Below are the code and all the weights of a small trained network. Each question names an input and a class and asks about switching units off, where a switched-off unit gives its printed mean instead of its output.

import numpy as np


def w(rows, s, z=0):
    codes = np.array(rows[::2]) - 128.0
    scale = np.full(codes.shape[1], s)
    scale[-1] = z or s
    return codes * scale


def norm(h):
    return h / np.sqrt((h * h).mean(-1, keepdims=True) + 1e-5)


def f(y):
    return y / 2 * (1 + np.tanh(0.7978845608 * (y + 0.044715 * y**3)))


def log_softmax(a):
    a = a - a.max(-1, keepdims=True)
    return a - np.log(np.exp(a).sum(-1, keepdims=True))


def net(x, mask):
    res = np.array(x, float).reshape(1, 5) / 4 @ E
    u = 0
    for l in range(3):
        y = f(norm(res) @ A[l][:, :-1].T + A[l][:, -1])
        res = res + np.where(mask[u : u + 4], y, B[l][:, -1]) @ B[l][:, :-1]
        u += 4
    return log_softmax(norm(res)[-1] @ U[:, :-1].T + U[:, -1])


A, B = {}, {}
E = w([
[152,188,76,176,126,127,125,4,89,60,67,54],'x0',
[75,209,160,35,254,155,192,47,134,173,96,176],'x1',
[142,130,103,184,152,63,124,212,110,174,148,149],'x2',
[127,96,102,25,63,161,111,136,66,211,109,173],'x3',
[186,51,169,135,150,88,60,181,95,117,189,54],'x4',
],0.0084)
A[0] = w([
[195,163,101,193,93,92,96,140,124,7,134,76,95],'L0N0',
[108,180,136,31,138,159,158,2,86,172,37,134,254],'L0N1',
[67,100,142,133,129,131,79,143,142,131,105,103,61],'L0N2',
[128,71,203,101,98,236,142,126,229,15,145,118,66],'L0N3',
],0.0065,0.008)
B[0] = w([
[87,102,109,152,165,94,117,75,113,85,121,97,174],'L0N0',
[150,174,85,94,134,187,216,197,105,139,72,254,252],'L0N1',
[123,167,133,149,103,121,97,131,109,104,161,121,118],'L0N2',
[77,79,130,180,108,100,125,73,107,85,127,116,146],'L0N3',
],0.012,0.013)
A[1] = w([
[158,116,37,206,2,154,153,108,42,122,13,145,140],'L1N0',
[137,236,200,206,190,138,153,106,231,22,175,90,132],'L1N1',
[122,79,107,110,112,136,112,196,165,152,137,146,82],'L1N2',
[182,75,190,116,134,67,109,205,152,145,220,178,2],'L1N3',
],0.0049,0.0032)
B[1] = w([
[199,129,213,177,254,202,188,102,114,160,123,129,254],'L1N0',
[121,68,75,129,97,148,193,64,161,50,192,233,175],'L1N1',
[108,184,79,29,113,122,114,111,114,178,160,112,152],'L1N2',
[135,187,132,57,76,167,106,82,127,197,192,137,171],'L1N3',
],0.0086,0.0055)
A[2] = w([
[110,162,61,51,102,192,125,55,144,117,54,136,213],'L2N0',
[1,118,155,103,106,132,150,144,141,109,118,223,141],'L2N1',
[51,158,132,102,164,120,247,126,226,144,143,175,252],'L2N2',
[127,147,163,99,100,110,105,105,141,131,100,177,71],'L2N3',
],0.0087,0.0037)
B[2] = w([
[227,147,150,140,161,151,172,103,175,201,43,197,201],'L2N0',
[176,110,206,193,176,97,158,135,121,137,65,48,198],'L2N1',
[143,195,184,158,139,220,213,112,49,46,46,141,254],'L2N2',
[153,171,124,254,86,28,42,175,170,126,88,195,131],'L2N3',
],0.0082,0.013)
U = w([
[114,130,179,16,78,107,40,235,145,237,234,138,3],'0',
[190,195,207,134,163,170,221,174,101,127,48,207,254],'1',
[97,68,149,202,104,66,99,85,119,1,122,36,83],'2',
],0.0083,0.0034)

Each question gives the input, the list of numbers given to net, and the class t.
The units are the neurons (one row each of A and B). Each row of codes is followed by its name. A weight is (code - 128) times the scale printed after its matrix; where a second scale follows, it is the last column's (A, B and U).
mask holds one flag per neuron, layer by layer. A switched-off neuron (its flag False) gives its mean, the last column of its row in B, instead of its output. The means were averaged over made-up inputs and are rounded, as every weight is.
A unit's drop is (log p(t) with every unit on - log p(t) with that unit switched off) / (log p(t) with every unit on - log p(t) with every unit switched off).
The circuit of an input: a set's keep is (log p(t) with only the set's units on - log p(t) with every unit switched off) / (log p(t) with every unit on - log p(t) with every unit switched off). Starting from all 12 units, units are removed one at a time, each time the one whose removal leaves the highest keep (on an exact tie, the one counted first), for as long as the keep stays at least 0.8.
circuit, biggest first: the units of the circuit, biggest drop first
unit that matters most: the unit with the biggest drop
k most important neurons: the k neurons with the biggest drops, biggest first
top k neurons in layer l: the k neurons of layer l with the biggest drops, biggest first
drop of u: that unit's drop, to one decimal
input [-2,-1,-1,-1,8], class 0: unit that matters most -> L2N2
input [-7,-8,0,-1,-3], class 0: 2 most important neurons -> (L0N1, L2N2)
input [2,-5,-4,-8,-6], class 2: circuit, biggest first -> (L0N1, L0N0)
input [0,3,-5,-6,5], class 2: circuit, biggest first -> (L0N1, L0N3, L2N0)
input [-5,-5,-4,-1,2], class 0: circuit, biggest first -> (L0N1, L2N2)
input [8,-1,-1,0,5], class 2: circuit, biggest first -> (L0N0, L2N2)
input [-1,-4,0,2,0], class 0: 3 most important neurons -> (L0N1, L2N2, L2N0)
input [3,-5,-3,-4,-5], class 2: 2 most important neurons -> (L0N1, L0N0)
input [-2,-7,1,0,2], class 0: top 2 neurons in layer 2 -> (L2N2, L2N1)
input [3,-6,1,1,-5], class 2: drop of L2N2 -> 0.2
input [-7,-6,6,-1,-4], class 0: drop of L0N1 -> 0.7
input [-1,-6,2,-4,0], class 2: drop of L0N1 -> 0.4
